Below is a small trained network, with its code and all its weights. Each question gives an input and a class and asks what happens when units are switched off, that is, made to give their printed mean instead of their output.

import numpy as np


def w(rows, s, z=0):
    codes = np.array(rows[::2]) - 128.0
    scale = np.full(codes.shape[1], s)
    scale[-1] = z or s
    return codes * scale


def f(y):
    return np.maximum(y, 0)


def log_softmax(a):
    a = a - a.max(-1, keepdims=True)
    return a - np.log(np.exp(a).sum(-1, keepdims=True))


def net(x, mask):
    res = np.array(x, float).reshape(1, 6) / 4 @ E
    y = f(res @ A[0][:, :-1].T + A[0][:, -1])
    res = res + np.where(mask, y, B[0][:, -1]) @ B[0][:, :-1]
    return log_softmax(res[-1] @ U[:, :-1].T + U[:, -1])


A, B = {}, {}
E = w([
[108,68,83,163,74,107,171,106,129],'x0',
[41,185,165,77,162,166,167,87,98],'x1',
[121,83,110,152,44,110,199,87,76],'x2',
[128,132,2,166,177,169,159,122,130],'x3',
[67,133,138,101,125,218,78,89,189],'x4',
[77,141,78,67,111,116,166,220,102],'x5',
],0.0098)
A[0] = w([
[110,47,146,178,70,138,143,48,143,144],'neuron 0',
[170,179,101,132,225,180,101,108,140,169],'neuron 1',
[63,143,128,65,95,131,105,197,138,170],'neuron 2',
[225,147,151,147,202,85,70,144,161,146],'neuron 3',
[89,113,74,153,87,207,152,105,148,203],'neuron 4',
[123,126,195,104,75,49,119,109,115,186],'neuron 5',
[143,116,68,158,88,62,254,148,37,187],'neuron 6',
[151,60,55,186,81,172,144,95,150,137],'neuron 7',
[173,83,134,118,66,46,103,186,121,213],'neuron 8',
[170,62,156,175,51,63,159,90,98,254],'neuron 9',
[86,142,26,127,117,108,234,172,124,138],'neuron 10',
[146,112,169,121,123,112,113,89,127,69],'neuron 11',
[178,103,95,184,160,156,99,128,182,208],'neuron 12',
[44,171,197,103,109,182,143,74,126,231],'neuron 13',
[97,211,173,48,193,167,74,147,123,191],'neuron 14',
],0.0078,0.0035)
B[0] = w([
[113,76,132,124,90,95,87,59,137,202],'neuron 0',
[123,175,72,140,196,141,98,110,137,190],'neuron 1',
[104,117,107,44,122,145,139,196,193,179],'neuron 2',
[198,163,132,212,188,124,83,198,117,195],'neuron 3',
[78,102,80,134,121,184,118,76,155,186],'neuron 4',
[143,113,225,139,79,130,137,146,133,197],'neuron 5',
[146,123,80,95,116,79,254,154,44,245],'neuron 6',
[130,92,38,171,65,145,125,84,132,197],'neuron 7',
[209,117,148,116,44,105,146,222,155,201],'neuron 8',
[195,94,172,140,37,79,135,89,100,241],'neuron 9',
[79,58,61,90,168,122,172,145,53,206],'neuron 10',
[117,140,188,152,143,119,118,84,102,151],'neuron 11',
[191,153,65,182,142,117,61,116,145,184],'neuron 12',
[62,144,182,83,148,129,134,33,132,211],'neuron 13',
[114,214,173,85,172,180,152,148,156,219],'neuron 14',
],0.0076,0.013)
U = w([
[203,102,116,133,54,24,218,170,37,4],'0',
[125,71,28,209,74,197,82,68,161,222],'1',
[149,129,162,51,69,151,91,255,217,184],'2',
[54,235,201,57,201,226,144,97,132,157],'3',
[104,63,226,122,62,89,100,38,132,79],'4',
[25,72,43,79,197,151,191,158,63,105],'5',
[199,189,85,201,244,126,57,171,142,201],'6',
[191,135,236,215,120,111,81,181,119,73],'7',
],0.0066,0.0018)

Each question gives the input, the list of numbers given to net, and the class t.
The units are the neurons (one row each of A and B). Each row of codes is followed by its name. A weight is (code - 128) times the scale printed after its matrix; where a second scale follows, it is the last column's (A, B and U).
mask holds one flag per neuron, in row order. A switched-off neuron (its flag False) gives its mean, the last column of its row in B, instead of its output. The means were averaged over made-up inputs and are rounded, as every weight is.
A unit's drop is (log p(t) with every unit on - log p(t) with that unit switched off) / (log p(t) with every unit on - log p(t) with every unit switched off).
The circuit of an input: a set's keep is (log p(t) with only the set's units on - log p(t) with every unit switched off) / (log p(t) with every unit on - log p(t) with every unit switched off). Starting from the 12 units with the biggest drops (on a tie, the unit counted first), units are removed one at a time, each time the one whose removal leaves the highest keep (on an exact tie, the one counted first), for as long as the keep stays at least 0.8.
units of the circuit, in order: the units of the circuit, biggest drop first
unit that matters most: the unit with the biggest drop
top k neurons: the k neurons with the biggest drops, biggest first
drop of u: that unit's drop, to one decimal
input [-4,0,-5,2,1,8], class 3: unit that matters most => neuron 14
input [-1,-8,-6,-3,-5,3], class 7: units of the circuit, in order => (neuron 3; neuron 6; neuron 8)
input [-4,-4,-3,-5,5,-6], class 6: units of the circuit, in order => (neuron 3; neuron 9)
input [4,1,6,4,-1,5], class 5: top 2 neurons => (neuron 10; neuron 4)
input [-1,0,0,0,-3,8], class 5: top 3 neurons => (neuron 9; neuron 10; neuron 2)
input [-7,-7,4,-8,-1,0], class 7: units of the circuit, in order => (neuron 6; neuron 3)
input [0,-6,1,-8,0,-5], class 7: units of the circuit, in order => (neuron 6; neuron 3)
input [-1,7,1,-7,-6,-2], class 4: units of the circuit, in order => (neuron 13; neuron 6)
input [-6,-5,-1,-5,8,3], class 3: units of the circuit, in order => (neuron 14; neuron 9)
input [0,-6,-3,1,-7,-6], class 7: units of the circuit, in order => (neuron 3; neuron 10)
input [1,8,5,6,-8,3], class 5: top 3 neurons => (neuron 10; neuron 8; neuron 5)
input [0,1,5,4,1,1], class 5: units of the circuit, in order => (neuron 10; neuron 8)
input [-8,2,-6,-5,-8,-5], class 6: top 2 neurons => (neuron 3; neuron 9)
input [7,1,-4,6,-7,4], class 5: top 2 neurons => (neuron 10; neuron 9)
input [3,-6,-1,7,1,7], class 5: top 2 neurons => (neuron 10; neuron 9)
input [-2,6,-6,-3,-7,6], class 3: units of the circuit, in order => (neuron 14)
input [4,8,-1,-6,0,-2], class 3: top 2 neurons => (neuron 9; neuron 14)
input [6,0,-7,5,-5,7], class 5: drop of neuron 9 => 0.2
input [4,8,0,3,-8,4], class 5: drop of neuron 10 => 0.8
input [-3,-2,-2,-7,-8,-3], class 7: drop of neuron 3 => 0.2
input [5,3,-6,3,-7,6], class 5: drop of neuron 9 => 0.5
input [1,-4,-6,-7,-5,7], class 2: top neuron => (neuron 2)
